Below is a small trained network, with its code and all its weights. Each question gives an input and a target symbol and asks what happens when units are switched off, that is, made to give their printed mean instead of their output.

import numpy as np


def w(rows, s, z=0):
    codes = np.array(rows[::2]) - 128.0
    scale = np.full(codes.shape[1], s)
    scale[-1] = z or s
    return codes * scale


def f(y):
    return y / 2 * (1 + np.tanh(0.7978845608 * (y + 0.044715 * y**3)))


def softmax(a):
    e = np.exp(a - a.max(-1, keepdims=True))
    return e / e.sum(-1, keepdims=True)


def log_softmax(a):
    a = a - a.max(-1, keepdims=True)
    return a - np.log(np.exp(a).sum(-1, keepdims=True))


def net(x, mask):
    ids = ['ΓΔΘΦηλσ'.index(c) for c in x.split()]
    T = len(ids)
    res = E[ids] + P[:T]
    u = 0
    for l in range(2):
        r = res
        for j in range(2):
            rows = slice(2 * j, 2 * j + 2)
            q, k, v = (r @ M[l][rows].T for M in (Q, K, V))
            z = softmax(np.where(np.tri(T) > 0, q @ k.T / 2**0.5, -1e9)) @ v
            o = O[l][rows]
            res = res + np.where(mask[u + j], z, o[:, -1]) @ o[:, :-1]
        u += 2
        y = f(res @ A[l][:, :-1].T + A[l][:, -1])
        res = res + np.where(mask[u : u + 8], y, B[l][:, -1]) @ B[l][:, :-1]
        u += 8
    return log_softmax(res[-1] @ U[:, :-1].T + U[:, -1])


Q, K, V, O, A, B = {}, {}, {}, {}, {}, {}
E = w([
[90,138,70,67,166,126,175,126,118,50,134,101],'Γ',
[140,147,38,208,53,3,138,150,139,166,120,94],'Δ',
[135,152,82,90,97,157,94,162,111,98,133,156],'Θ',
[248,211,64,166,177,55,159,92,141,152,189,122],'Φ',
[117,174,192,136,60,115,163,131,86,58,126,138],'η',
[150,119,83,147,86,164,121,38,77,81,171,46],'λ',
[123,67,150,189,155,195,173,95,129,133,77,134],'σ',
],0.016)
P = w([
[200,114,129,72,140,159,104,205,249,147,161,86],'0',
[174,164,91,109,146,108,159,114,141,76,179,195],'1',
[184,155,95,136,144,109,150,105,122,90,156,184],'2',
[152,152,102,124,138,118,128,94,118,97,147,163],'3',
[123,152,114,126,130,128,134,93,101,103,142,154],'4',
[109,141,110,136,130,132,134,92,90,114,125,141],'5',
[103,138,109,146,122,153,125,99,96,115,103,116],'6',
[80,119,116,159,115,145,124,100,72,127,96,106],'7',
[70,108,97,159,104,163,138,101,84,130,81,94],'8',
[55,102,88,154,86,182,126,122,72,135,78,88],'9',
],0.011)
Q[0] = w([
[145,173,73,163,118,42,172,177,153,218,112,108],'0.h1',
[123,147,92,115,110,111,118,97,154,108,137,180],'0.h1',
[146,126,165,129,169,35,78,184,162,230,137,80],'0.h2',
[169,183,68,190,173,3,175,166,151,157,154,142],'0.h2',
],0.0062)
K[0] = w([
[140,133,83,77,107,130,109,190,198,91,142,76],'0.h1',
[143,116,113,154,179,131,150,132,152,161,135,89],'0.h1',
[123,147,69,1,143,125,149,237,194,125,157,147],'0.h2',
[178,118,182,27,98,179,41,209,215,145,151,47],'0.h2',
],0.0079)
V[0] = w([
[89,32,125,104,94,135,123,153,190,126,107,84],'0.h1',
[208,124,171,205,156,143,221,66,103,135,100,118],'0.h1',
[112,124,94,134,131,67,204,93,119,93,121,147],'0.h2',
[125,177,141,16,254,74,129,156,139,117,135,108],'0.h2',
],0.0059)
O[0] = w([
[208,115,192,110,209,80,42,145,127,215,120,23,45],'0.h1',
[162,124,116,174,145,96,154,84,147,2,133,198,255],'0.h1',
[57,128,103,67,156,190,74,58,184,118,53,37,186],'0.h2',
[53,46,114,169,113,105,191,137,200,227,176,115,5],'0.h2',
],0.0063,0.0033)
A[0] = w([
[152,64,163,163,153,173,146,87,123,127,91,151,177],'0.n1',
[38,127,142,102,85,206,151,145,124,142,47,97,180],'0.n2',
[143,94,130,49,228,133,71,140,183,81,134,78,150],'0.n3',
[136,143,158,105,140,146,101,136,174,103,122,213,48],'0.n4',
[164,122,115,126,161,187,153,86,90,117,43,74,237],'0.n5',
[163,165,84,132,150,94,209,84,162,253,197,146,51],'0.n6',
[172,113,136,61,136,181,69,247,183,207,118,163,3],'0.n7',
[84,81,117,177,96,207,144,111,132,104,51,89,197],'0.n8',
],0.0058,0.0018)
B[0] = w([
[127,129,140,99,153,150,153,124,104,211,164,172,164],'0.n1',
[37,68,184,138,106,139,49,122,106,107,99,108,170],'0.n2',
[173,111,119,117,95,159,210,79,142,220,91,127,138],'0.n3',
[173,116,154,147,178,136,182,153,171,114,115,126,127],'0.n4',
[101,182,124,113,111,139,102,118,89,201,180,187,254],'0.n5',
[92,93,124,243,80,59,130,66,127,169,119,102,211],'0.n6',
[165,196,174,103,97,65,103,77,217,137,147,254,131],'0.n7',
[56,117,160,146,144,135,48,84,95,176,164,188,235],'0.n8',
],0.0067,0.0061)
Q[1] = w([
[72,132,191,50,134,200,68,98,101,107,79,121],'1.h1',
[136,135,164,167,100,91,88,177,135,184,193,130],'1.h1',
[89,74,204,125,148,97,144,216,193,190,72,65],'1.h2',
[255,129,95,239,155,41,155,116,143,168,125,93],'1.h2',
],0.009)
K[1] = w([
[63,134,128,158,107,84,95,83,28,116,111,144],'1.h1',
[152,92,44,136,165,89,168,163,191,139,130,72],'1.h1',
[188,156,103,117,112,44,162,132,166,69,145,132],'1.h2',
[217,128,176,112,144,134,205,169,253,170,127,124],'1.h2',
],0.0084)
V[1] = w([
[158,110,16,129,193,125,111,119,138,212,111,138],'1.h1',
[140,177,132,146,96,59,66,149,153,134,107,221],'1.h1',
[90,110,193,126,196,122,160,185,152,106,2,196],'1.h2',
[125,141,95,60,76,102,128,173,114,77,58,82],'1.h2',
],0.0073)
O[1] = w([
[48,161,153,158,195,91,47,117,167,89,157,149,119],'1.h1',
[125,135,177,83,154,73,132,223,123,164,182,220,147],'1.h1',
[74,200,102,155,124,202,131,193,129,130,206,58,1],'1.h2',
[60,203,39,164,90,73,81,106,3,180,103,129,16],'1.h2',
],0.0068,0.0083)
A[1] = w([
[118,249,83,48,79,189,171,193,82,150,154,95,54],'1.n1',
[147,148,187,179,134,121,128,196,150,187,207,61,125],'1.n2',
[162,120,152,77,114,140,205,171,121,111,114,183,178],'1.n3',
[185,190,115,59,71,198,135,143,108,62,168,107,131],'1.n4',
[174,156,128,172,122,81,1,120,132,136,114,15,65],'1.n5',
[38,213,16,184,161,139,116,161,109,100,189,130,99],'1.n6',
[112,140,69,221,50,67,173,120,121,180,111,103,1],'1.n7',
[99,238,34,131,124,106,48,112,105,192,149,57,126],'1.n8',
],0.0063,0.004)
B[1] = w([
[74,87,81,184,157,83,200,181,106,231,180,168,165],'1.n1',
[168,158,38,223,139,216,132,136,60,98,89,95,160],'1.n2',
[119,108,95,146,200,147,55,101,102,109,124,105,224],'1.n3',
[98,66,168,148,239,131,105,140,127,197,151,77,255],'1.n4',
[148,165,115,142,147,154,34,200,65,52,164,125,182],'1.n5',
[115,180,127,156,30,126,155,181,198,34,224,188,162],'1.n6',
[172,115,230,60,150,255,167,102,93,132,117,51,250],'1.n7',
[111,194,230,41,138,161,128,92,211,156,191,140,183],'1.n8',
],0.0065,0.0055)
U = w([
[86,42,154,136,109,67,174,107,216,178,102,123,69],'Γ',
[165,165,158,60,72,148,225,130,139,133,132,124,66],'Δ',
[99,198,174,65,139,45,69,157,119,145,171,171,248],'Θ',
[94,149,76,241,49,142,118,175,138,3,169,158,131],'Φ',
[122,63,73,190,172,106,184,189,30,229,129,155,173],'η',
[196,105,80,110,115,126,88,92,65,88,16,146,213],'λ',
[119,77,210,119,228,209,95,135,134,101,167,89,14],'σ',
],0.0039,0.0014)

Each question gives the input, a string of symbols that net reads in full, and the target symbol t.
The units are the heads (2 rows each of Q, K, V and O) and the neurons (one row each of A and B). Each row of codes is followed by its name. A weight is (code - 128) times the scale printed after its matrix; where a second scale follows, it is the last column's (O, A, B and U).
mask holds one flag per unit, layer by layer, with each layer's heads first. A switched-off unit (its flag False) gives its mean, the last column of its rows in O or B, instead of its output. The means were averaged over made-up inputs and are rounded, as every weight is.
A unit's drop is (log p(t) with every unit on - log p(t) with that unit switched off) / (log p(t) with every unit on - log p(t) with every unit switched off).
k most important neurons: the k neurons with the biggest drops, biggest first
top k neurons in layer l: the k neurons of layer l with the biggest drops, biggest first
which heads matter: for each layer, one digit per head in row order, 1 if its drop is at least 0.15 and else 0, layers parted by /
drop of u: that unit's drop, to one decimal
input Γ λ λ Φ Δ, target σ: which heads matter => 11 / 10
input σ λ σ Γ, target σ: which heads matter => 00 / 01
input σ Φ Γ λ λ Δ σ Θ, target σ: which heads matter => 00 / 01
input λ Φ Γ Θ, target Φ: which heads matter => 11 / 01
input σ Γ σ Φ Γ σ λ Φ Φ Θ, target Φ: top neuron in layer 0 => 0.n2
input λ η σ σ σ Δ η, target σ: 2 most important neurons => 1.n4, 0.n8
input Γ λ σ Θ λ λ η η, target λ: 3 most important neurons => 0.n5, 0.n4, 1.n3
input Φ η Θ, target η: which heads matter => 00 / 11
input λ σ Θ η η Φ Φ Δ Γ, target Φ: 4 most important neurons => 0.n8, 1.n6, 0.n2, 1.n7
input Θ λ η λ η Θ Γ, target η: 4 most important neurons => 0.n2, 1.n1, 0.n3, 0.n6
input σ Φ Δ λ λ Δ Θ Θ Θ, target Θ: top 2 neurons in layer 0 => 0.n2, 0.n6
input Δ Θ η σ λ λ Φ λ Θ Φ, target Θ: which heads matter => 10 / 11
input Θ Δ Γ Δ η λ Θ Θ Δ, target η: which heads matter => 11 / 10
input Δ Θ Θ, target Θ: which heads matter => 10 / 11
input η Φ λ Φ η λ Φ λ Θ, target λ: which heads matter => 00 / 01
input λ λ Θ λ λ, target λ: which heads matter => 00 / 01
input Φ λ η Φ Γ Φ Φ η Δ Γ, target η: most important neuron => 1.n1
input Γ Γ Δ Δ Θ η λ σ σ Φ, target σ: top 3 neurons in layer 1 => 1.n7, 1.n8, 1.n5
input η λ Φ, target Δ: 4 most important neurons => 1.n7, 0.n6, 0.n8, 1.n8
input Δ Δ σ Δ, target Θ: most important neuron => 1.n8
input η Γ Γ Θ Φ, target Δ: 3 most important neurons => 1.n7, 0.n6, 1.n8
input η σ η, target σ: 2 most important neurons => 1.n4, 1.n3
input Φ σ Φ Θ, target σ: top 2 neurons in layer 1 => 1.n4, 1.n3
input λ σ Φ η λ Γ Φ Γ, target Φ: top 2 neurons in layer 0 => 0.n2, 0.n8
input Θ η σ λ Φ λ λ Γ Δ, target η: drop of 0.h2 => 2.7
input λ Γ Φ Φ Γ Φ, target λ: drop of 1.h1 => 0.2
input Δ Δ Θ Γ σ σ Γ Φ σ Δ, target Θ: drop of 0.n8 => 0.1
